In the rows, 100 means zero.
Group, then class
108,93,110,103,90,97,92,96,105,108,100,101,98,98,74,101,110,102,99,107,55,102,98,110,103,108,98,104,85,96,100,98,104,105
K > bm
104,96,104,99,96,100,90,99,99,101,105,99,102,106,96,100,94,106,98,99,76,101,103,103,97,90,94,100,90,98,104,99,98,96
F > Nt
96,110,103,101,85,93,86,100,99,107,94,103,117,102,97,101,98,112,102,99,52,101,96,106,103,93,93,105,87,93,100,102,89,114
F > Nt
101,113,106,102,77,101,93,92,103,112,96,99,132,104,103,98,104,106,102,96,47,97,95,110,110,94,93,100,70,95,96,102,92,114
F > nh
100,108,107,104,81,102,95,99,102,108,87,107,122,104,99,96,104,111,97,96,63,102,94,104,99,106,99,103,90,97,98,101,79,112
F > gn
102,103,106,101,93,94,92,102,103,108,97,99,106,102,101,100,99,106,98,96,69,105,101,99,96,95,95,101,88,96,102,99,98,100
F > Nt
101,110,107,97,88,94,100,101,107,111,101,91,117,100,99,107,99,99,108,100,49,104,101,106,96,96,96,100,81,98,103,95,96,107
F > nh
103,99,99,108,93,100,96,98,102,105,93,102,108,99,100,92,104,104,98,99,78,101,94,105,104,102,97,96,97,98,98,100,99,101
K > sf
97,99,102,101,106,94,106,98,106,104,98,97,98,101,91,105,98,93,101,102,77,104,101,103,90,98,95,100,96,101,110,102,100,98
F > nh
103,103,108,101,90,107,102,100,105,108,98,98,116,100,105,95,97,101,98,103,66,98,95,106,97,104,97,102,87,97,102,101,96,107
F > gn
98,104,101,104,88,98,83,98,104,100,95,100,115,102,103,101,98,107,102,105,56,100,95,105,100,92,97,108,82,96,98,98,89,106
F > Nt
104,109,104,102,84,99,92,94,107,107,96,99,122,101,102,103,110,109,101,100,70,103,97,111,102,89,99,102,82,100,99,104,98,110
K > ql
105,111,104,104,84,100,89,100,104,117,97,105,111,103,104,98,118,104,97,97,72,100,95,106,105,92,95,97,86,95,101,104,100,109
K > ql
103,109,103,105,84,87,91,102,106,112,95,105,107,103,105,101,114,102,91,106,53,96,103,106,111,113,96,98,85,99,101,98,100,104
K > bm
106,109,103,105,80,102,93,104,93,110,94,114,113,97,105,96,117,110,93,97,60,99,89,104,110,108,96,102,80,95,93,100,105,113
K > sf
110,113,106,101,79,103,87,103,104,109,101,102,113,104,103,101,112,113,100,101,77,97,96,105,109,97,96,95,87,99,99,102,98,107
K > ql
111,106,92,102,86,102,100,102,99,102,101,107,108,99,110,97,111,106,95,100,78,103,93,104,107,123,94,105,89,95,100,99,108,112
K > sf
108,106,102,104,90,109,95,100,116,107,94,99,111,97,105,94,106,105,97,102,72,97,95,105,103,113,96,100,89,99,97,104,102,109
K > sf
108,106,105,107,83,99,92,102,101,101,95,106,111,99,107,92,112,107,97,100,66,96,91,106,115,106,98,104,82,94,97,98,103,109
K > sf
100,101,101,104,97,102,94,100,101,107,97,103,105,103,103,93,108,109,97,97,84,102,91,101,106,113,97,99,87,97,100,99,104,100
K > sf
102,109,103,100,92,92,95,100,102,106,97,101,112,105,98,99,106,103,98,97,78,101,97,104,103,95,102,99,88,98,101,96,103,105
F > Nt
101,108,102,101,88,99,82,103,106,108,100,101,110,107,102,110,112,107,103,103,81,108,95,104,109,97,99,90,87,97,100,102,99,105
K > ql
103,111,103,102,65,99,91,101,103,116,90,103,123,104,101,96,120,111,95,100,61,98,87,109,111,101,95,101,85,94,97,98,101,111
K > ql
104,105,103,104,89,100,98,102,102,110,98,101,113,105,99,100,101,106,101,102,62,129,114,107,99,101,98,103,93,98,100,106,96,105
F > nh
105,106,102,102,90,106,99,102,107,110,91,98,114,105,101,91,102,104,100,101,65,101,96,106,98,111,95,105,85,94,102,102,95,106
F > gn
102,111,103,101,88,93,88,100,106,108,98,103,116,104,103,102,104,103,108,102,45,103,95,107,98,104,99,101,81,99,103,95,97,109
F > nh
97,103,102,96,85,99,102,96,104,107,98,101,123,108,99,104,110,100,94,103,61,103,99,110,96,100,106,103,89,98,103,102,94,107
F > nh
107,117,105,110,61,101,87,100,102,115,91,101,155,103,112,105,113,107,97,96,34,92,91,106,106,98,95,100,61,89,89,105,80,128
F > nh
105,106,99,101,93,101,96,102,103,105,95,101,107,99,102,91,107,107,101,102,76,97,101,105,102,111,94,101,93,93,101,100,103,105
K > sf
99,107,102,105,90,99,100,96,102,104,97,97,116,106,52,103,104,103,103,99,67,101,98,104,96,104,92,95,88,99,103,98,96,106
F > nh
106,112,105,100,76,98,88,100,100,111,94,111,122,103,106,102,120,113,95,99,62,100,95,114,110,93,98,98,80,95,98,104,98,112
K > ql
104,107,105,101,88,97,96,101,106,107,96,103,114,101,109,91,112,105,93,95,64,99,90,103,105,109,96,104,93,95,87,102,100,107
K > sf
100,104,103,108,96,99,95,102,102,107,98,104,103,102,102,105,115,105,98,99,79,100,94,106,106,107,98,82,92,104,105,101,106,106
K > ql
94,114,99,102,85,95,98,100,105,108,96,99,123,103,101,101,105,103,103,100,52,102,96,105,97,96,96,101,81,97,104,102,95,109
F > nh
100,109,105,102,77,98,91,102,112,111,97,105,124,106,106,100,105,108,100,98,58,100,97,96,102,96,90,102,83,96,98,98,96,113
F > Nt
105,111,106,103,88,99,95,101,102,111,93,103,115,98,96,98,103,111,97,98,62,102,94,108,103,107,102,102,95,99,105,102,99,106
F > gn
100,111,105,100,92,96,96,99,103,104,94,98,112,106,103,103,97,98,101,103,64,104,93,107,97,100,94,107,90,98,105,97,98,106
F > nh
100,107,104,98,85,102,94,101,105,109,82,100,116,100,99,104,99,103,102,99,59,102,109,108,93,94,96,95,85,110,101,101,94,104
F > nh
106,108,101,103,88,97,97,100,99,112,99,103,104,96,97,100,112,105,96,98,66,104,101,102,107,100,96,98,91,93,98,103,100,105
K > ql
105,104,106,102,88,97,87,101,96,105,98,106,110,98,115,97,116,113,87,99,90,92,96,105,112,85,94,100,91,87,101,101,107,103
K > ql

Group, then class
101,93,98,101,101,94,103,105,93,100,98,105,106,94,109,100,100,108,87,87,104,89,107,96,92,101,104,90,100,101,117,93,97,99
sn > ds
96,91,98,100,100,101,101,90,92,98,101,106,104,98,109,100,100,109,91,94,103,96,107,94,91,103,104,85,106,113,120,92,99,101
sn > hz
102,93,102,98,100,103,102,89,96,101,101,105,98,95,98,103,97,109,101,77,105,102,99,94,81,104,99,88,100,103,117,93,98,104
Dl > dd
100,94,97,100,99,103,99,97,97,98,101,103,98,97,103,98,96,106,96,85,101,105,108,95,90,102,95,89,101,107,114,89,99,104
Dl > dd
99,92,99,100,98,100,102,95,96,94,99,104,101,95,106,100,101,107,91,93,102,97,104,98,95,103,102,85,101,103,113,90,98,102
sn > ds
